Below is a small trained network, with its code and all its weights. Each question gives an input and a class and asks what happens when units are switched off, that is, made to give their printed mean instead of their output.

import numpy as np


def w(rows, s, z=0):
    codes = np.array(rows[::2]) - 128.0
    scale = np.full(codes.shape[1], s)
    scale[-1] = z or s
    return codes * scale


def f(y):
    return y / 2 * (1 + np.tanh(0.7978845608 * (y + 0.044715 * y**3)))


def log_softmax(a):
    a = a - a.max(-1, keepdims=True)
    return a - np.log(np.exp(a).sum(-1, keepdims=True))


def net(x, mask):
    res = np.array(x, float).reshape(1, 5) / 4 @ E
    y = f(res @ A[0][:, :-1].T + A[0][:, -1])
    res = res + np.where(mask, y, B[0][:, -1]) @ B[0][:, :-1]
    return log_softmax(res[-1] @ U[:, :-1].T + U[:, -1])


A, B = {}, {}
E = w([
[122,123,99,135,150,148,132],'x0',
[235,90,108,222,22,140,89],'x1',
[90,174,76,143,145,144,90],'x2',
[140,114,140,123,125,128,140],'x3',
[142,250,153,161,145,213,235],'x4',
],0.013)
A[0] = w([
[204,87,87,239,81,117,67,14],'N0',
[117,124,146,131,86,98,175,161],'N1',
[71,48,106,102,110,83,79,218],'N2',
[150,241,173,180,141,154,219,228],'N3',
[90,2,111,89,150,63,10,142],'N4',
[47,111,145,34,186,99,138,53],'N5',
[25,100,167,74,194,93,132,30],'N6',
[119,130,135,122,165,117,129,51],'N7',
[102,124,132,120,181,91,142,72],'N8',
[155,96,121,221,110,123,100,3],'N9',
],0.015,0.0022)
B[0] = w([
[137,73,132,101,29,90,70,230],'N0',
[61,196,70,125,145,155,76,139],'N1',
[132,160,75,197,190,172,140,205],'N2',
[128,139,115,176,231,132,169,233],'N3',
[128,170,165,167,250,136,226,252],'N4',
[175,87,88,80,48,117,77,202],'N5',
[94,119,136,104,15,126,90,200],'N6',
[156,108,165,144,121,95,111,141],'N7',
[140,107,186,129,82,122,93,157],'N8',
[97,147,153,23,90,142,115,182],'N9',
],0.014,0.03)
U = w([
[117,153,55,203,190,167,184,251],'0',
[121,92,71,70,7,132,50,5],'1',
],0.011,0.0022)

Each question gives the input, the list of numbers given to net, and the class t.
The units are the neurons (one row each of A and B). Each row of codes is followed by its name. A weight is (code - 128) times the scale printed after its matrix; where a second scale follows, it is the last column's (A, B and U).
mask holds one flag per neuron, in row order. A switched-off neuron (its flag False) gives its mean, the last column of its row in B, instead of its output. The means were averaged over made-up inputs and are rounded, as every weight is.
A unit's drop is (log p(t) with every unit on - log p(t) with that unit switched off) / (log p(t) with every unit on - log p(t) with every unit switched off).
top k neurons: the k neurons with the biggest drops, biggest first
drop when u is switched off: that unit's drop, to one decimal
input [-4,-7,5,5,-5], class 1: top 3 neurons	(N5 N6 N3)
input [-1,7,-3,1,-7], class 0: top 4 neurons	(N4 N2 N5 N6)
input [4,3,-1,-7,2], class 1: top 2 neurons	(N4 N2)
input [2,3,7,2,-2], class 1: top 2 neurons	(N3 N0)
input [-2,4,6,-6,-5], class 0: top neuron	(N4)
input [-7,7,-4,5,-7], class 0: top 2 neurons	(N4 N2)
input [-1,-8,-8,4,-6], class 1: top 2 neurons	(N5 N6)
input [6,2,7,-3,0], class 1: top 2 neurons	(N4 N3)
input [-2,3,-6,7,-6], class 0: drop when N2 is switched off	0.0
input [-5,-3,3,-7,-8], class 0: drop when N4 is switched off	2.4
input [-1,3,1,-3,-5], class 0: drop when N4 is switched off	2.2
input [-8,4,3,-1,-6], class 0: drop when N4 is switched off	3.6
